In the rows, zero is written as 128.
Each name stands for a flat space through zero: a line, a plane or more. A row that begins with a name and a colon came from that space; any other row is followed by the name of the space it lies nearest, among the names in its block.
dolid_sufe: [122 136 149 134 163 139 146 129  82 105 135 141 102 106 132 103  99 101
 135 112]
bov_sive: [ 97 156 177 171 113 155 137 172  65 133 115 122  78 108 102 139 140 136
  86 104]
nav_mis: [144 123 132 120 100 126 109 166 154 152 166 113 131 204 136 129 163 162
 138  92]
dolid_sufe: [ 95 140  90 198  83 123 132 170 113 152  91 148 125 145 141 131 252 159
  69 158]
guse_som: [139 106  84 130 149 122 151 112 111 120 132 134 120 123 157  85 131  99
 141 134]
nav_mis: [ 98 133 150 142  72 112 101 122 127 135 119 117 114 125  92 158 127 102
  96 108]
nav_mis: [160 127 111 130 127 132 132 134 171 146 145 152 175 173 169 132 181 159
 151 128]
dolid_sufe: [122 140 140 181  83 141 142 125 116 158 139 150 150 112 143 127 141  47
  88 136]
bov_sive: [119 114 110 111 131 108 122  89 132 105  91 123 113 101 110 149 122 146
 140 119]
nav_mis: [120 113 121 120  84 120 107 149 135 156 149  82 110 152 103 119 109 108
 102 130]
mif_kurag: [ 96 142 140 141 116 110 104 157 117 126 156 134 131 146 116  97 115  70
  94 156]
nav_mis: [115 151 183 151 107 148 128 143 102 137 137 130 116 113 110 145 107 100
 105 105]
dolid_sufe: [ 98 149 133 162 134  93 120  88 123  77  86 210 145 122 143 160 206 135
 140  96]
guse_som: [ 95 147 144 135 146 115 113 157 101 103 131 140 111 136 114 108 129 123
 111 140]
guse_som: [ 98 170 163 169 108 131 114 149 136 135 113 165 165 118 120 158 164 122
  85 167]
guse_som: [130 153 176 144 111 158 131 144 129 152 133 126 144 108 116 155 107 119
 106 138]
guse_som: [128 130  78 163 121 113 136 118 156 134 104 175 176 139 169 128 217 138
 119 168]
bov_sive: [146 118 102 130 161 153 162 149 101 130 106 113  96 122 145 115 160 199
 141 125]
mif_kurag: [120 110  94 128 157 104 138 113  95  95 135 144 102 133 147  78 130  92
 144 114]
mif_kurag: [125 101  62 115 155  98 131 115 126 107 123 130 120 138 148  80 144 120
 141 153]
bov_sive: [132 134 136 158 115 150 144 168 100 156 162 123 119 146 145  95 134  92
 104 129]
mif_kurag: [115 103 108  97 105  84  93 109 146 106 119 110 100 166 104 143 146 161
 149  78]
dolid_sufe: [127 125 153 109  84 134  99 162 145 160 149  74 110 159  90 149 104 151
 111 111]
nav_mis: [164 132 139 128 150 181 158 186 114 165 155  98 119 146 147 107 125 175
 131 136]
mif_kurag: [123 122 113 105  96 119  96 148 175 156 122  86 143 146  98 150 126 166
 106 171]
mif_kurag: [161 109 113 137 128 144 162  96 119 140 144 135 133 114 162 111 115  81
 148 103]
bov_sive: [110 161 181 115 152 122 101 144 136 102 142 152 147 137 110 141 104 133
 132 134]
mif_kurag: [128 127 153 121 110 120 117 109 130 115 121 132 112 141 116 164 139 152
 150  61]
bov_sive: [110 139 156 145  82 120 110 112 136 136 121 134 135 117 106 164 126  97
 105 112]
dolid_sufe: [119 115 116 132  78 123 113 139 136 156 126  90 112 139 105 138 134 127
 100 128]
nav_mis: [106 105 105 100 113  84  94 117 133 108 138 105 102 153 103 109 108 106
 130 115]
dolid_sufe: [115 106  79  92 174  85 119  87 132  68  76 140 104 123 123 133 158 198
 171 115]
guse_som: [ 78 112 101  93 117  55  66 128 139  78 103 115  84 178  82 137 165 185
 136  97]
nav_mis: [167 122  96 125 166 148 159 124 150 142 140 144 173 125 176 100 131 127
 148 175]
guse_som: [121  99  94 122 137 125 141 146  78 126 142  87  65 129 122  69 102 101
 119 121]
mif_kurag: [167  95 107 106 115 137 146  85 146 140 114 105 117 122 136 157 128 164
 168  76]
bov_sive: [ 95 113  83 103 147 104 109 152 115 124 137  82 109 112  98  61  64  76
  87 223]
guse_som: [151 114 113 127 102 137 135 111 155 154 120 116 143 128 136 152 142 143
 133 122]
bov_sive: [143 136 156 138  96 125 119 103 161 138 145 159 167 148 142 162 143 104
 143  90]
bov_sive: [126 118 115 132 151 136 152 125  83 109 101 121  78 107 128 121 141 163
 139  97]
dolid_sufe: [126 133 123 134 113 108 115  99 163 121 112 162 165 135 138 159 166 134
 137 125]
mif_kurag: [160 133 143 148 145 167 172 109 112 139 128 150 142  94 161 133 122 114
 145 112]
guse_som: [114 143 159 130 127 133 119 142 117 125 132 125 121 122 109 134 108 121
 115 128]
nav_mis: [136 113  97 128 100 129 127 129 152 161 132 102 145 127 128 121 123 109
 107 168]
dolid_sufe: [123 148 159 132 141 117 119 108 137  99 124 175 150 132 135 153 143 131
 149 101]
[124 120 114 127 118 121 125 123 129 133 128 118 126 123 124 120 120 108
 118 140]
bov_sive
[117 124 113 142  78 100 106  95 167 139 117 144 164 130 125 155 152  91
 111 139]
nav_mis
[134 164 193 114 166 143 121 133 139 108 144 161 160 126 127 151  97 141
 152 122]
guse_som
[108 158 169 138 127 124 109 139 132 111 115 156 136 136 114 164 155 162
 126 111]
mif_kurag
[109 144 142 108 147 119 105 142 141 114 119 123 137 121 102 136 106 149
 119 168]
bov_sive
[145 142 144 151  98 153 133 150 150 173 156 130 170 139 144 132 131  98
 105 155]
dolid_sufe
[120 142 142 124 128 148 121 165 131 149 123  97 128 113 102 134 104 151
  97 178]
mif_kurag
[124 138 123 152 112 135 128 155 132 147 125 134 139 144 136 131 172 146
 107 146]
dolid_sufe
[181 120 144 142  90 153 153  74 167 160 135 153 174 126 166 180 147 116
 163  66]
mif_kurag
[126 116 122 101 141 101 108 132 131 105 157 126 114 172 129 102 119 124
 154  99]
nav_mis
[164  87  85  85 115 132 133  99 167 163 146  71 143 113 126 112  56  93
 137 164]
dolid_sufe
[126 115 118 120  99 125 114 151 134 150 139  89 110 151 111 124 126 138
 112 127]
nav_mis
[150 121  97 114 208 125 154 133 110  92 151 163 133 150 180  65 138 135
 175 134]
guse_som
[ 82 129 131 130 147  85 107 138  74  74 144 146  76 151 115  79 124  83
 127  93]
mif_kurag
[144 152 143 125 174 137 132 147 148 114 138 171 169 155 160 128 160 173
 155 141]
guse_som
[144 101  79 111 172 148 165 133  96 132 118  87  94  91 135  78  89 134
 130 169]
mif_kurag
[135 128 120 138 129 142 139 155 119 146 144 119 126 139 140 105 133 123
 116 144]
bov_sive
[123 101 108 110  93 117 116 118 130 143 125  78  97 123  98 129  97 114
 115 120]
dolid_sufe
[137 119 117 148 103 141 146 120 120 146 109 121 115 119 134 146 159 145
 123 104]
bov_sive

Each name stands for a flat space through zero: a line, a plane or more. A row that begins with a name and a colon came from that space; any other row is followed by the name of the space it lies nearest, among the names in its block.
vinar_sis: [109 157 133 144 115 106 112  75 142 110 139 119 141 113 128 116 130 112
 112 128]
zadiv_fum: [142 107 118 149 157 149 132 156 139 117 127 106 107 126 110 174 123 133
 133 154]
bokob_zure: [117 137 138 126 127 123 114 109 142  85 111  95 118 118 151 153 113 138
 114 116]
bokob_zure: [ 99 120 113 110 100 173 146 128 169  95  68 185  72  84 160 131 110 129
 126 133]
vinar_sis: [136 138 163 145 126 120 134 126 123 122 189 148 190 102 138 204 156 112
 119 152]
naku_vug: [120 120 122 121  86 119 125 108 132  97 139 129 104  91 131 179 105 156
 127 104]
pipof_bor: [124 127 138 108  91 125 105  84 118 145 125  73 142 125 128 108 133 134
 118 103]
vinar_sis: [131 114 133 142 149 132 157 113 128 122 143 136 162 138 133 187 159 118
 143 156]
pipof_bor: [147 119 131 111 130  98 139  92 112 157 120 147 167 139 123 145 140 135
 150 131]
zadiv_fum: [132 119 146 141 126 124 116  84 140 100 110 143 171 131 145 156 131 131
 130 141]
bokob_zure: [106 126 141  95 118 162 169 114 138 127 115 149 139 114 179 151 171 105
 134 134]
vinar_sis: [138 150 125  78 122 112 147 124 135 158 134 167 100  75 145 140 141 109
 141 124]
pipof_bor: [179 140 144 144 159  92  61 131 138 127 115 120 140 114 104 125  88 136
 119 143]
zadiv_fum: [127 168 145 136 146 115 117 159 130 123 170 136 131 115 140 108 136 100
 109 130]
naku_vug: [118 137 135 148 156 153 146 168 123 149 152 107 143 146 119 117 157  98
 116 154]
bokob_zure: [127 125 102 124 133  99 148 105 131 122 107 160 105 127 116 144 111 144
 148 125]
pipof_bor: [ 99 150 129 141 124 153 139 132 148 100 165 126 107 104 150 131 152  96
 113 134]
pipof_bor: [ 81 128  95 109 121 115 190 147  99 124 119 109  87 168 127 124 121 156
 135  88]
vinar_sis: [115 141 108 157 171  92 152  66 128 121 146  64 138 162 103 152 157 111
 139 144]
naku_vug: [179 111 142 104 144 175  96 182 136 160 143 148 113 109 148  94 150 102
 141 140]
zadiv_fum: [159 131 155 123 125 100  86 128 112 122 143 156 169 142 146 102 117 140
 130 107]
bokob_zure: [106 130 138 119 115 138 113 119 155  52  73 142 104 118 180 136  93 151
 113 106]
naku_vug: [128 164 131 166 148 126  76 100 161 108 135 140 128 130 130  37 131  84
 112 144]
naku_vug: [ 89 174 141 115 140 107 169 143 142  98 116 143 117  89 155 189 119 119
 102 136]
pipof_bor: [102 134 126 129 131 163 146 147 146 124 104 122 108 118 137 121 133 111
 113 144]
vinar_sis: [164 107 130 145 138 156  86 192 141 117 121 166 104 117 120 111  93 140
 127 139]
vinar_sis: [ 80 122 122 101 102 142 163 100 121 115  76 118 126 160 162 100 134 141
 127  99]
zadiv_fum: [129 172 142 111 132  69 126 127 103 157 149 142 156 130 125  99 125 121
 118 111]
vinar_sis: [143 145 161 171 129 117  91 140 131 104 190 132 174 105 121 166 126 117
 103 147]
naku_vug: [126 109 110 159 130 125 107 109 133 105 106  68 111 148  93 136  97 156
 123 126]
zadiv_fum: [129 122 128 107 113 110 133 103 115 139 107 147 145 141 135 116 125 143
 139 112]
pipof_bor: [ 90 114 106 169 147 122 169 160  98 119 121  56 128 192  82 157 108 163
 115 127]
bokob_zure: [110 122 128 134 127 155 172 143 124 149 152 123 142 120 119 172 161 110
 127 154]
naku_vug: [157  96 117 127 148 118 142 131 102 148 151 131 145 169 116 141 147 141
 164 124]
zadiv_fum: [130 151 136 113 120  78 101 110 105 142 116  98 143 146 118  86 101 147
 115  95]
zadiv_fum: [159 111 140 119 110 149  84 157 120 127 152 156 127 135 150  70 127 132
 136 102]
naku_vug: [121 133 126 152 110 100 106  89 133  83 140 149 137 132 131 126 108 144
 127 110]
pipof_bor: [137 134 139 166 149 118 117 121 131 113 169 121 160 131 116 159 141 114
 124 152]
bokob_zure: [144 101 134  99  89 126 106 110  92 183 110  57 152 148 101 106 121 159
 126  98]
zadiv_fum: [133 171 139 111 172  97 125 144 131 129 118 141 125 133 152  92 130 105
 122 128]
pipof_bor: [112 145 141 160 140 162 107 155 149  97 146  95 118 122 138 112 132 103
  98 142]
bokob_zure: [104 160 105 126 128  91 158  70 137 127 158 112 104 101 117 154 148 107
 134 128]
bokob_zure: [146 137 126 126 140 102 125 110 110 171 167  98 146 135 102 119 152 112
 137 130]
vinar_sis: [146 112 121 138 133 138 108 101 144 132 107 138 130 128 117 113 128 123
 140 145]
pipof_bor: [108  98 119 142  87 177 136 150 121 113 160 124 112 135 131 122 137 137
 127 111]
bokob_zure: [160 136 137  97 138  99  96  89 122 150 125 104 138 133 140  94 140 121
 142 110]
naku_vug: [166  98 119 140 117 147  85 124 132 126 165 123 111 124 117 109 132 130
 147 120]
bokob_zure: [142 138 158 131 165 165 128 163 145 123 155 151 151 120 169 132 173  81
 125 161]
zadiv_fum: [124 123 110 118 114 151 142 114 134 173 127 128 112 111 107 104 149 106
 136 142]
naku_vug: [171 121 135 164 170 142  68 157 152  85 150 128 111 133 136 110 117 119
 131 141]
vinar_sis: [146 109 144  85 101 159 121 182 121 146 106 174 118 107 157 116 115 143
 130 111]
pipof_bor: [135 139 140 150 181 144 125 173 145 117 105 145 135 143 136 118 126 108
 118 165]
naku_vug: [147 105  98 155 103 105  92  58 128 111 171 123 115 138 100 107 126 141
 157 106]
zadiv_fum: [122  97 142 140 115 140 127  76 143  75  91 149 167 140 160 177 127 149
 137 134]
vinar_sis: [159 131 145 125 109 122  82 150 116 157 153 117 140 107 107 108 112 133
 114 120]
[118 146 137 119 142  91 135 143 114  97 118 130 131 149 150 139 105 151
 121 102]
zadiv_fum
[150 113 129 126 101 130  91 122 116 152 139 115 136 131 109  91 120 139
 130 112]
zadiv_fum
[145 143  98 132 141 107 123  97 145 162 149  95  85  85  77 142 132 106
 136 150]
bokob_zure
[149 132 147 118 117 130  87  76 141 145 112 155 167 125 147  67 147 103
 133 134]
zadiv_fum
[128 132 118 116 131 124 133 107 144 121 110 138 104 108 135 137 126 124
 136 130]
bokob_zure
[108  97 127 140  59 188 125  82 144 129 149 150 143 103 133 117 160 112
 130 134]
zadiv_fum
[118 128 131 169 125 145 114 136 136 103 166  95 130 123 113 146 129 122
 109 139]
pipof_bor
[171 129 146 144 185 124  87 144 144  89 141 114 128 137 151 142 129 119
 135 140]
vinar_sis
[153 111 154  86 158 182 135 223 126 170  72 113 123 122 148 137 127 126
 117 150]
naku_vug
[146  82 117  55  69 150 162 125  95 207 123 135 122 107 123 147 150 151
 161 102]
naku_vug
[106 167 117 153 135  78 142  91 118 121 191  94 131 129 104 141 143 112
 121 121]
bokob_zure
[159  91 126 131 128 141 108 157 118 121 131 130 122 142 123 139 112 156
 143 118]
zadiv_fum
[103 154 117 129 140 149 147  84 162 155 105 112 116 100 120 105 162  74
 119 169]
zadiv_fum
[ 94 149 114 148 125 113 167 118 125 122 169 139 127 125 117 147 146 112
 125 134]
bokob_zure
[124 135 131 120 138  99 136 129 117 115 113 128 134 144 136 142 112 148
 128 114]
zadiv_fum
[123  98  99 142 119 155 142 171 124 143 104 151  97 141  93 111 103 149
 134 135]
vinar_sis
[162  83 111 104 150 140 131  94 118 174  82  89 134 170 115 111 150 135
 167 135]
vinar_sis
[152 114 137 119 148 123 107 137 128 106 101 141 132 150 152 119 114 145
 140 117]
zadiv_fum
[119 145 114 125 148 118 154 150 138 112 133 170  94 116 139 138 125 119
 135 131]
pipof_bor
[110 143 135 127 147 167 124 174 147 111 102 121 100 132 156  82 127 108
 107 133]
pipof_bor
[118 126 142 108 123 133 154 175 102 130 142 121 136 139 148 152 132 142
 122 108]
vinar_sis
[157 100 123 118 132 143 123 104 136 158 104 153 141 128 122 123 143 121
 154 149]
zadiv_fum
[118 150 113 127 131  91 143  86 137 109 144 140 110 109 129 152 130 123
 138 122]
naku_vug
[125 140 109 147 137 129 144 140 136 146 159 162 111 113 104 116 140 102
 133 150]
bokob_zure
[108 133 129  87  77 119 148 106 100 182 125 110 142 120 119 110 137 135
 122 101]
vinar_sis

Rows lie near named flat spaces through zero. A row that begins with a name and a colon came from that space; any other row is followed by the name of its block's space that it lies nearest.
verab-vafov: [123 142 101 153 100 148 131 141 104 129  85  94 143 147 149  83 101 127
 101  90]
gezis-silom: [141 104 106  93 141 147 143 142 123 115 176 110  92 100 124 125 126 134
 121 154]
gezis-silom: [140 121 123 138 148 124 124 114 110 140 123 117 152 153 165 108  97  97
 135 121]
lev-rul: [128 137 124 126 124 137 134 126 118 134 114 143 158 132 123 127 146 119
 103 113]
rov-gona: [ 99 153  59 132 155  74 108 111 154 143  79 106  92  98 106 105 106  70
 216  99]
verab-vafov: [104 106 146 127 129 125 134 162 145  93 157 157 148 117 109 134 100 114
  99 152]
verab-vafov: [151 130 128 131 147 127 117 104  95 153 114 132 163 159 162 116 120 111
 143 104]
rov-gona: [118 135 110 139 125 159 157 145 158 116 136 112 125 116 126 114 112 132
  96 133]
lev-rul: [113 102 102  81 145 126 126 109 134 186 155 138 152 113 104 172 198 120
 131  90]
gezis-silom: [124 151 149 157 129 128 129 139 145 101 110 158 144 133 123 119  97 132
 133 135]
lev-rul: [145 132 151 161 139 148 131 136 125 110 130 134 151 158 166 101  66 140
 132 132]
verab-vafov: [103 149 127 135 124 111 143 118 173 127 113 135 120 105  95 152 165 102
 111 148]
lev-rul: [126 165 147 169  86 115 128 147 120  68  75 118  98 129 123  93  97 123
 102 166]
gezis-silom: [103 124 120 146 133 133 130 132 150 150 120 132 170 142 134 127 112 117
 124  92]
tesan-fad: [133 116 154 137 129 118 111 131 140 122 146 121  93 134 138 137 103 164
 173 142]
lev-rul: [117 126 108 116 126 137 130 129 116 150 118 138 168 130 120 129 149 115
 107  91]
gezis-silom: [121  52 120  80 127 104 106 123 102 169 186  78  97 130 145 157 149 125
 139 129]
verab-vafov: [138 133 144 118 148 111 122 104 142 139 138 147 115 121 119 157 156 129
 160 145]
verab-vafov: [119 123 108 128 132 143 135 152 127 114 133 131 144 122 126 106  96 121
 116 116]
lev-rul: [156 138 138 137 122 108 117 112 104 110 112  98  78 135 150 110 113 125
 152 164]
tesan-fad: [133 132 116 131 117 154 133 131 116 143 120 115 140 138 139 116 132 149
 114  99]
tesan-fad: [129 125 125 148 100 151 132 142 105 127 112  96 140 153 156  99 104 142
  93 109]
rov-gona: [179 144 157 133 159 123 120  83 118 141 133 130 103 147 162 138 134 146
 183 154]
verab-vafov: [133 100 134 113 110 139 129 136 106 133 152 104 119 135 140 132 138 144
  99 134]
gezis-silom: [160 156 149 134 134 148 140 122 139 105 135 141  96 119 126 131 133 168
 143 159]
lev-rul: [124 130 124 121 143 147 147 146 160 108 157 146 120 103 108 133 119 141
 127 145]
tesan-fad: [115 121 124 137 122 114 124 163 132  77 133 120  96 112 121 100  67 116
 135 159]
gezis-silom: [116 138 116 142 123 125 124 105 128 173  93 119 168 151 140 131 152 112
 123  81]
tesan-fad: [142 121 138 111 160 106 126 116 143 112 160 140  91 107 119 145 125 116
 166 176]
lev-rul: [113 118  85 105 129 137 126 133 108 158 120 127 164 125 119 119 144 110
 116  74]
tesan-fad: [131 118 165 138 131  94 115 106 129 132 129 128 123 145 141 149 134 109
 137 159]
rov-gona: [151 138  96 129 178 146 168 100 176 133 161  86  81 106 150 120 115 105
 148 174]
tesan-fad: [135 119 138 130 134 102 121 125 120 106 133 115 101 127 139 120 104 101
 137 168]
gezis-silom: [ 96 113 162 139  97  82  93 128 125 139 107 137 136 145 116 155 142 128
 139 115]
rov-gona: [128 119 120 124 129 146 143 137 145 125 153 109 107 117 129 129 124 144
 121 139]
tesan-fad: [153 120 115 106 159 120 128 128 127 102 161 117  70 101 129 118 102 124
 173 172]
verab-vafov: [142 135 125 146 123 127 123  99  87 162  87 109 176 173 171 108 134  95
 104  96]
rov-gona: [149 126 154 151 117 155 128 129 127 130 138 106 113 154 163 121 104 184
 138 128]
lev-rul: [100 111 121 116 147 154 145 152 175 136 171 160 160 109 102 151 126 145
 121 108]
tesan-fad: [140 132 103 105 151 112 142 113 110 114 127 129 125 107 121 117 141  60
 107 163]
rov-gona: [ 96 119 123 129  91 120 106 160 118 124 109 133 134 127 105 124 123 151
 128  88]
rov-gona: [128 188 130 174 125 141 144 125 133 110  61 165 188 146 128  96 112 100
  97 109]
verab-vafov: [126 161 118 152 143 109 133  82 128 164  71 135 183 153 143 124 153  62
 115 105]
rov-gona: [ 86 104  98  86  98 126 122 173 140 116 151 133  97  78  64 147 158 156
 121 110]
gezis-silom: [116 107 193 145 132 137 123 162 193  94 192 160  94 119 114 166  86 210
 170 167]
[ 91 130 145 159  91 102 108 138 126 132  83 131 160 151 123 127 122 115
 110  99]
tesan-fad
[158 159  61 110 176 152 129 112 126 151 120 127 110 108 130  97 113 144
 212  80]
verab-vafov
[ 93 135 133 138 114 126 120 149 158 127 116 161 150 120  94 142 130 148
 135  96]
tesan-fad
[148 140 102 136 135 149 117 136  98 128 110 118 130 142 153  85  82 152
 166  87]
verab-vafov
[140 143  73  95 147 161 143 132 124 138 135 133 122  96 106 116 147 142
 143  96]
tesan-fad
[134 127 128 121 133 145 139 134 143 122 151 129 110 115 122 135 130 153
 131 139]
gezis-silom
[118  78  96  99 142 132 128 122 120 177 167  86 136 134 150 136 135 112
 125 101]
gezis-silom
[148  97 181 121 124 121 100 146 103 104 167 146 108 143 142 140  96 179
 160 152]
verab-vafov
[119 144 127 137 163 115 128 130 153 113 123 176 159 119 113 126  99  98
 156 128]
verab-vafov
[ 82 146 103 124 119  89 111 136 140 130  82 167 157 105  73 136 151  87
 137  91]
tesan-fad
[122 130 133 133 120 112 118 114 119 145 107 128 143 141 131 135 146 114
 125 115]
tesan-fad
[116 105 131 116 125 130 139 136 129 128 150 127 145 125 124 139 139 107
  84 141]
verab-vafov
[162 101 164 127 141  98  99  95  90 146 143 103 107 165 179 135 116 126
 168 152]
gezis-silom
[153 123  93 113 148 144 124 115  79 154 120 116 159 147 160  97 117 110
 134  88]
lev-rul
[ 79  92  92 111 119 109 113 155 155 144 147 100 101 103 103 136 116 133
 159  97]
lev-rul
[120 115 176 152  74 118 114 146 111 107 117 109 112 153 140 131 121 157
  93 148]
verab-vafov
[156 134  94 104 153 149 123 127 121 136 146 120  87 109 128 116 119 172
 195 107]
verab-vafov
[ 94  35 160 104 123  81  87 149 125 143 195 105 110 140 140 164  99 131
 156 139]
gezis-silom
[165 146 161 133 133 152 136 114 125 122 138 144 121 138 141 138 142 170
 132 148]
rov-gona
[ 83 100 101 116  98 144 140 176 145 117 148 110 127 104 100 124 121 135
  82 112]
rov-gona
[151 134  70 117 149 165 130 134  96 143 122 107 136 131 153  79  91 140
 158  74]
verab-vafov
[138 143 151 135 118 126 116 124 109 124 107 156 148 142 125 131 139 142
 129 119]
rov-gona
[122 134 116  78  70  88 110 134  77 103  99 122  67  84  65 145 218 118
  94 154]
gezis-silom
[113 124 139 130  98  92 105 107 108 158  93 112 131 146 127 146 172 112
 121 111]
lev-rul
[140 123 130 119 147 151 143 143 149 106 169 136 104 108 123 129 108 155
 139 154]
tesan-fad

Each name stands for a flat space through zero: a line, a plane or more. A row that begins with a name and a colon came from that space; any other row is followed by the name of the space it lies nearest, among the names in its block.
faruf-korug: [159 148 177 113 134  67 166 121 145 137 110 160 152  79 175 153 174 109
 147 128]
faruf-korug: [115 117 111 117 161 152 128 124 135 139 137 116 125 137 104 130  97 129
 109 150]
buni-butuk: [113  82 137 160 108 103 157 112 180 182  96 130 128 138 170 128 170 196
 110 145]
faruf-korug: [131 113 129 118 126 126 116 120 134 135 122 127 129 146 124 139 116 123
 113 132]
faruf-korug: [ 83  91  78 164  86 165  93 129 150 120  85 151  70 213  88 109 134 140
 141 109]
zuz-lov: [ 90 103  92 159 128 173 123 125 122 158 159  88 122 119 107 100 103 159
 111 134]
buni-butuk: [191 129 152 133  86  87 118 130 144 121 128 151 119 108 139 150 153 120
 167 131]
faruf-korug: [161 164 128 146 124 131 142 158 115  94 157 122 122  97 132 110 143 157
 167 133]
buni-butuk: [133 136 135 149 107 111 144 140 144 112 101 151 115 143 151 120 172 159
 152 120]
faruf-korug: [131 154 123 154 111 135 136 149 111 102 142 127 120 109 133 104 150 146
 161 113]
zuz-lov: [ 92 115 106 153 125 148 130 119 130 154 136 125 117 104 109 113 129 116
 139 120]
tido-misi: [127  86 156 102 107 105 103  95 119 172 124  92 173 153 164 151 102 134
  50 122]
tido-misi: [ 83 193 135 144 151 126 179 153 101  86 108 157 133  99 157  92 186 121
 166  88]
faruf-korug: [170 161 179 112 136  73 164 129 125 128 135 140 163  62 177 146 163 117
 145 129]
buni-butuk: [165 118 137 142  78 116 103 132 120 124 144 110 130 132 141 129 130 153
 131 122]
zuz-lov: [ 94 130 114 137 139 136 136 120 134 137 116 152 112 111 107 124 138  88
 151 116]
tido-misi: [103 143 155 119 128 109 143 121 100 133 120 119 166 117 173 122 145 124
 100  98]
zuz-lov: [144 121 141 163  64 104 117 123 119 144 142 122 132  90 152 121 159 133
 154 101]
tido-misi: [ 92 161 124 143 141 134 156 139 113 112 119 144 127 105 136 104 159 117
 154 103]
buni-butuk: [ 93 108 155 175  56  86 141 106 124 174 106 128 152  95 195 111 196 145
 128  76]
zuz-lov: [161 107 145 117 133 129 125 123 115 161 182  55 174 109 157 132  85 191
  66 162]
faruf-korug: [ 77 106 131 103 143 138 113  95  99 169 134  96 166 127 132 132  90  89
  63 108]
zuz-lov: [149  87 119 147  96 127 114 128 164 142 114 121 108 177 131 132 130 190
 116 152]
buni-butuk: [169 130 138 108 112 121  94 119 105 129 166 114 139  94 109 148  94  78
 134 126]
tido-misi: [ 94 129 109 148 123 151 128 131 114 129 133 117 123 128 122 104 130 136
 129 112]
buni-butuk: [124 103 121 126 153 132 143 122 163 152 117 127 122 144 125 136 121 159
 109 162]
zuz-lov: [161 119 140 120 115 113 121 133 142 118 118 127 128 162 143 140 129 162
 116 143]
zuz-lov: [119 156 126 110 159 148 131 139  94 107 151 106 147 121 125 117 103 122
 111 125]
buni-butuk: [127 157 117 120 144 146 125 147 110  86 129 135 118 146 112 118 121 120
 141 121]
tido-misi: [127 137 119 131 141 131 140 138 147 111 108 155 105 142 115 127 143 128
 153 136]
tido-misi: [ 66 148 135 136 140 124 157 120 108 137 108 139 147 103 154 108 161 103
 126  88]
tido-misi: [174  99 145 109 109 114  97 111 124 156 161  94 151 116 130 154  89 126
  96 146]
[122 163 115 153 119 154 133 157  91  92 158 104 128 115 132  90 134 161
 146 110]
tido-misi
[147 124 149 108 113 113 108 117 105 134 142 106 157 125 145 141 109 116
  98 119]
faruf-korug
[ 42 144 130 149 116 138 138 113  71 149 134 108 164  85 157  91 147  93
 110  60]
faruf-korug
[127 113  99 128 127 166  98 134 121 120 146 102 113 164  95 120  87 145
 111 140]
faruf-korug
[140 181 127 154  97 155 116 161  43  85 205  65 157  76 145  80 117 154
 140  90]
faruf-korug
[120  95 110 133 119 143 108 117 142 149 127 118 116 153 108 132 107 135
 111 138]
tido-misi
[129  98 137 122 152 130 139 104 128 196 178  72 169  69 139 136  90 146
  79 160]
zuz-lov
[121 102 119 112 134 139 107 114 133 143 125 117 129 159 112 140  96 121
  96 138]
faruf-korug
[154 116 137 118 115 114 114 124 139 127 119 134 125 148 130 145 124 129
 123 136]
faruf-korug
[ 89 115 134 138 139 115 156 111 148 164 104 141 135 112 147 127 155 126
 120 123]
buni-butuk
[169 192 182  92 128  85 135 137  71  88 151 128 178  72 171 139 140  79
 137  94]
zuz-lov
[202 148 144 101 112 108  95 131 113 101 159 140 124  94 101 159 105  65
 166 132]
buni-butuk
[106 139 116 116 142 156 112 128  91 119 151 104 140 126 111 117  94 103
 109 114]
buni-butuk
[131 162 132 135 107 132 119 146  88  89 140 123 134 123 137 109 137 123
 145  96]
zuz-lov
[146 123 137 122 118 123 117 125 118 134 146 109 142 120 135 133 114 133
 114 131]
tido-misi
[116 151 108 135 135 159 128 158 112  78 121 122 112 179 123 100 127 170
 128 123]
buni-butuk
